Rows, then the matrix that takes each point to its nearest point in the smallest flat space through zero that holds them:
[[ 7.85 -1.94 -1.42  1.98  3.49 -1.27  1.49 -8.10]]
Nearest-point matrix:
[ 0.40 -0.10 -0.07  0.10  0.18 -0.07  0.08 -0.42]
[-0.10  0.02  0.02 -0.03 -0.04  0.02 -0.02  0.10]
[-0.07  0.02  0.01 -0.02 -0.03  0.01 -0.01  0.08]
[ 0.10 -0.03 -0.02  0.03  0.05 -0.02  0.02 -0.10]
[ 0.18 -0.04 -0.03  0.05  0.08 -0.03  0.03 -0.18]
[-0.07  0.02  0.01 -0.02 -0.03  0.01 -0.01  0.07]
[ 0.08 -0.02 -0.01  0.02  0.03 -0.01  0.01 -0.08]
[-0.42  0.10  0.08 -0.10 -0.18  0.07 -0.08  0.43]

[[-2.25 -7.86  3.35 -0.80 -8.84 -3.11  6.05  1.35]]
Nearest-point matrix:
[ 0.02  0.09 -0.04  0.01  0.10  0.03 -0.07 -0.01]
[ 0.09  0.30 -0.13  0.03  0.34  0.12 -0.23 -0.05]
[-0.04 -0.13  0.05 -0.01 -0.14 -0.05  0.10  0.02]
[ 0.01  0.03 -0.01  0.00  0.03  0.01 -0.02 -0.01]
[ 0.10  0.34 -0.14  0.03  0.38  0.13 -0.26 -0.06]
[ 0.03  0.12 -0.05  0.01  0.13  0.05 -0.09 -0.02]
[-0.07 -0.23  0.10 -0.02 -0.26 -0.09  0.18  0.04]
[-0.01 -0.05  0.02 -0.01 -0.06 -0.02  0.04  0.01]

[[ 3.98 -1.53  6.14 -1.24  1.03  0.04  1.15 -5.56]
 [ 5.79  1.37  8.35 -0.62  0.61 -2.92 -0.16 -8.83]]
Nearest-point matrix:
[ 0.18 -0.01  0.27 -0.04  0.03 -0.04  0.02 -0.26]
[-0.01  0.46 -0.10  0.15 -0.12 -0.38 -0.24 -0.07]
[ 0.27 -0.10  0.42 -0.08  0.07  0.00  0.07 -0.38]
[-0.04  0.15 -0.08  0.06 -0.04 -0.12 -0.08  0.02]
[ 0.03 -0.12  0.07 -0.04  0.03  0.09  0.06 -0.03]
[-0.04 -0.38  0.00 -0.12  0.09  0.32  0.19  0.14]
[ 0.02 -0.24  0.07 -0.08  0.06  0.19  0.12  0.01]
[-0.26 -0.07 -0.38  0.02 -0.03  0.14  0.01  0.41]

[[ 6.96 -0.40 -4.61  2.18 -5.18 -6.57  3.98  1.15]]
Nearest-point matrix:
[ 0.30 -0.02 -0.20  0.09 -0.22 -0.28  0.17  0.05]
[-0.02  0.00  0.01 -0.01  0.01  0.02 -0.01  0.00]
[-0.20  0.01  0.13 -0.06  0.15  0.19 -0.11 -0.03]
[ 0.09 -0.01 -0.06  0.03 -0.07 -0.09  0.05  0.02]
[-0.22  0.01  0.15 -0.07  0.17  0.21 -0.13 -0.04]
[-0.28  0.02  0.19 -0.09  0.21  0.27 -0.16 -0.05]
[ 0.17 -0.01 -0.11  0.05 -0.13 -0.16  0.10  0.03]
[ 0.05  0.00 -0.03  0.02 -0.04 -0.05  0.03  0.01]

[[ 6.57  5.21 -1.35  2.78 -2.70  1.77 -1.90  1.97]]
Nearest-point matrix:
[ 0.44  0.35 -0.09  0.19 -0.18  0.12 -0.13  0.13]
[ 0.35  0.28 -0.07  0.15 -0.14  0.09 -0.10  0.10]
[-0.09 -0.07  0.02 -0.04  0.04 -0.02  0.03 -0.03]
[ 0.19  0.15 -0.04  0.08 -0.08  0.05 -0.05  0.06]
[-0.18 -0.14  0.04 -0.08  0.07 -0.05  0.05 -0.05]
[ 0.12  0.09 -0.02  0.05 -0.05  0.03 -0.03  0.04]
[-0.13 -0.10  0.03 -0.05  0.05 -0.03  0.04 -0.04]
[ 0.13  0.10 -0.03  0.06 -0.05  0.04 -0.04  0.04]

[[ 0.29  8.93 -1.32  6.37 -5.59 -2.59 -5.98  6.41]]
Nearest-point matrix:
[ 0.00  0.01  0.00  0.01 -0.01  0.00 -0.01  0.01]
[ 0.01  0.34 -0.05  0.24 -0.21 -0.10 -0.23  0.24]
[ 0.00 -0.05  0.01 -0.04  0.03  0.01  0.03 -0.04]
[ 0.01  0.24 -0.04  0.17 -0.15 -0.07 -0.16  0.17]
[-0.01 -0.21  0.03 -0.15  0.13  0.06  0.14 -0.15]
[ 0.00 -0.10  0.01 -0.07  0.06  0.03  0.07 -0.07]
[-0.01 -0.23  0.03 -0.16  0.14  0.07  0.15 -0.16]
[ 0.01  0.24 -0.04  0.17 -0.15 -0.07 -0.16  0.17]

[[ 6.78  3.63 -3.59  0.19  1.07  4.73  0.79 -0.24]
 [-2.10 -3.13  8.50 -0.19 -1.72  6.03 -1.15  2.19]]
Nearest-point matrix:
[ 0.48  0.25 -0.25  0.01  0.07  0.34  0.06 -0.02]
[ 0.25  0.17 -0.25  0.01  0.06  0.06  0.04 -0.04]
[-0.25 -0.25  0.58 -0.01 -0.12  0.28 -0.08  0.14]
[ 0.01  0.01 -0.01  0.00  0.00  0.00  0.00  0.00]
[ 0.07  0.06 -0.12  0.00  0.03 -0.03  0.02 -0.03]
[ 0.34  0.06  0.28  0.00 -0.03  0.70 -0.02  0.12]
[ 0.06  0.04 -0.08  0.00  0.02 -0.02  0.01 -0.02]
[-0.02 -0.04  0.14  0.00 -0.03  0.12 -0.02  0.04]

[[-4.40  1.88 -3.67 -3.93  8.53 -3.05 -4.68  5.99]
 [-3.64  5.01  5.09  1.32  7.58  3.35  0.65  6.02]]
Nearest-point matrix:
[ 0.12 -0.09  0.00  0.05 -0.24  0.01  0.07 -0.18]
[-0.09  0.15  0.18  0.06  0.20  0.12  0.04  0.16]
[ 0.00  0.18  0.43  0.24  0.03  0.31  0.24  0.05]
[ 0.05  0.06  0.24  0.16 -0.09  0.18  0.16 -0.04]
[-0.24  0.20  0.03 -0.09  0.48  0.00 -0.13  0.36]
[ 0.01  0.12  0.31  0.18  0.00  0.22  0.18  0.02]
[ 0.07  0.04  0.24  0.16 -0.13  0.18  0.18 -0.08]
[-0.18  0.16  0.05 -0.04  0.36  0.02 -0.08  0.27]

[[ 4.75  3.13 -8.67 -5.77 -5.24 -3.83  4.74 -1.22]
 [-3.83 -2.76  8.94  7.89  2.89  3.62 -6.95  1.11]]
Nearest-point matrix:
[ 0.18  0.10 -0.20  0.00 -0.29 -0.11 -0.03 -0.04]
[ 0.10  0.06 -0.13 -0.03 -0.15 -0.07  0.01 -0.02]
[-0.20 -0.13  0.36  0.24  0.22  0.16 -0.20  0.05]
[ 0.00 -0.03  0.24  0.40 -0.16  0.07 -0.39  0.02]
[-0.29 -0.15  0.22 -0.16  0.53  0.15  0.21  0.05]
[-0.11 -0.07  0.16  0.07  0.15  0.08 -0.05  0.03]
[-0.03  0.01 -0.20 -0.39  0.21 -0.05  0.38 -0.01]
[-0.04 -0.02  0.05  0.02  0.05  0.03 -0.01  0.01]

[[-2.46  1.31 -6.55  0.61  1.37 -1.94  0.82 -0.13]]
Nearest-point matrix:
[ 0.11 -0.06  0.28 -0.03 -0.06  0.08 -0.04  0.01]
[-0.06  0.03 -0.15  0.01  0.03 -0.04  0.02  0.00]
[ 0.28 -0.15  0.75 -0.07 -0.16  0.22 -0.09  0.01]
[-0.03  0.01 -0.07  0.01  0.01 -0.02  0.01  0.00]
[-0.06  0.03 -0.16  0.01  0.03 -0.05  0.02  0.00]
[ 0.08 -0.04  0.22 -0.02 -0.05  0.07 -0.03  0.00]
[-0.04  0.02 -0.09  0.01  0.02 -0.03  0.01  0.00]
[ 0.01  0.00  0.01  0.00  0.00  0.00  0.00  0.00]
